Below are the code and all the weights of a small trained network. Each question names an input and a class and asks about switching units off, where a switched-off unit gives its printed mean instead of its output.

import numpy as np


def w(rows, s, z=0):
    codes = np.array(rows[::2]) - 128.0
    scale = np.full(codes.shape[1], s)
    scale[-1] = z or s
    return codes * scale


def f(y):
    return y / 2 * (1 + np.tanh(0.7978845608 * (y + 0.044715 * y**3)))


def log_softmax(a):
    a = a - a.max(-1, keepdims=True)
    return a - np.log(np.exp(a).sum(-1, keepdims=True))


def net(x, mask):
    res = np.array(x, float).reshape(1, 2) / 4 @ E
    y = f(res @ A[0][:, :-1].T + A[0][:, -1])
    res = res + np.where(mask, y, B[0][:, -1]) @ B[0][:, :-1]
    return log_softmax(res[-1] @ U[:, :-1].T + U[:, -1])


A, B = {}, {}
E = w([
[109,100,82,95,171,120,15,130,4,254],'x0',
[198,7,168,97,69,203,41,182,163,114],'x1',
],0.0098)
A[0] = w([
[192,106,188,122,84,148,80,156,173,118,84],'neuron 0',
[96,211,116,151,177,125,163,93,88,121,122],'neuron 1',
[149,176,200,186,100,133,254,133,242,35,96],'neuron 2',
[93,149,103,145,172,86,175,93,78,124,86],'neuron 3',
[58,177,132,139,200,72,162,102,146,137,125],'neuron 4',
[128,82,108,89,183,130,82,168,52,172,98],'neuron 5',
[164,73,152,98,84,185,80,165,139,114,151],'neuron 6',
[74,183,67,128,148,91,174,87,148,105,104],'neuron 7',
[148,45,132,114,127,180,112,169,143,112,98],'neuron 8',
[150,120,137,169,127,177,145,99,161,112,230],'neuron 9',
[118,162,119,121,145,51,134,160,132,138,249],'neuron 10',
[96,166,145,151,191,122,63,83,25,208,122],'neuron 11',
[176,83,185,79,80,145,72,161,132,108,144],'neuron 12',
],0.0084,0.014)
B[0] = w([
[176,94,193,174,35,204,231,165,64,150,163],'neuron 0',
[186,120,199,205,127,155,95,133,94,115,184],'neuron 1',
[92,18,90,57,101,93,132,255,182,220,253],'neuron 2',
[161,116,215,215,77,218,190,244,66,174,161],'neuron 3',
[192,96,199,241,64,141,130,112,63,108,188],'neuron 4',
[53,36,131,80,64,70,165,211,172,232,183],'neuron 5',
[211,134,118,156,116,120,108,87,65,77,198],'neuron 6',
[161,92,194,204,105,206,140,145,70,176,178],'neuron 7',
[217,109,219,218,35,218,199,124,61,139,164],'neuron 8',
[154,111,95,91,189,24,106,85,143,113,216],'neuron 9',
[206,162,68,130,196,38,9,32,139,28,232],'neuron 10',
[140,66,136,68,115,94,128,192,178,193,211],'neuron 11',
[157,140,193,186,131,90,126,76,73,86,192],'neuron 12',
],0.0085,0.016)
U = w([
[159,129,146,211,102,143,135,102,76,114,107],'0',
[122,99,113,32,106,103,134,205,163,185,85],'1',
[151,149,84,80,185,77,91,8,133,63,255],'2',
[100,145,133,112,137,157,148,137,120,126,106],'3',
[88,163,101,119,111,152,149,101,135,128,103],'4',
[121,159,111,127,113,158,146,117,134,131,101],'5',
[104,166,121,113,104,150,155,115,142,129,101],'6',
[125,163,93,118,133,176,123,102,138,110,98],'7',
],0.014,0.008)

Each question gives the input, the list of numbers given to net, and the class t.
The units are the neurons (one row each of A and B). Each row of codes is followed by its name. A weight is (code - 128) times the scale printed after its matrix; where a second scale follows, it is the last column's (A, B and U).
mask holds one flag per neuron, in row order. A switched-off neuron (its flag False) gives its mean, the last column of its row in B, instead of its output. The means were averaged over made-up inputs and are rounded, as every weight is.
A unit's drop is (log p(t) with every unit on - log p(t) with that unit switched off) / (log p(t) with every unit on - log p(t) with every unit switched off).
The circuit of an input: a set's keep is (log p(t) with only the set's units on - log p(t) with every unit switched off) / (log p(t) with every unit on - log p(t) with every unit switched off). Starting from the 12 units with the biggest drops (on a tie, the unit counted first), units are removed one at a time, each time the one whose removal leaves the highest keep (on an exact tie, the one counted first), for as long as the keep stays at least 0.8.
circuit, biggest first: the units of the circuit, biggest drop first
k most important neurons: the k neurons with the biggest drops, biggest first
drop when u is switched off: that unit's drop, to one decimal
input [4,5], class 0: circuit, biggest first => neuron 2
input [-3,0], class 2: 3 most important neurons => neuron 5; neuron 11; neuron 3
input [5,-4], class 1: 4 most important neurons => neuron 11; neuron 5; neuron 12; neuron 6
input [6,7], class 0: 2 most important neurons => neuron 2; neuron 12
input [-4,3], class 1: 3 most important neurons => neuron 2; neuron 10; neuron 4
input [2,4], class 0: 3 most important neurons => neuron 10; neuron 2; neuron 8
input [6,6], class 0: 2 most important neurons => neuron 2; neuron 12
input [7,-5], class 1: 2 most important neurons => neuron 11; neuron 5
input [-4,-3], class 1: 3 most important neurons => neuron 2; neuron 6; neuron 12
input [-6,-5], class 1: 4 most important neurons => neuron 2; neuron 12; neuron 6; neuron 8
input [-8,3], class 1: drop when neuron 2 is switched off => 1.6
input [4,6], class 0: drop when neuron 2 is switched off => 0.1
input [-6,-1], class 1: drop when neuron 2 is switched off => 2.4
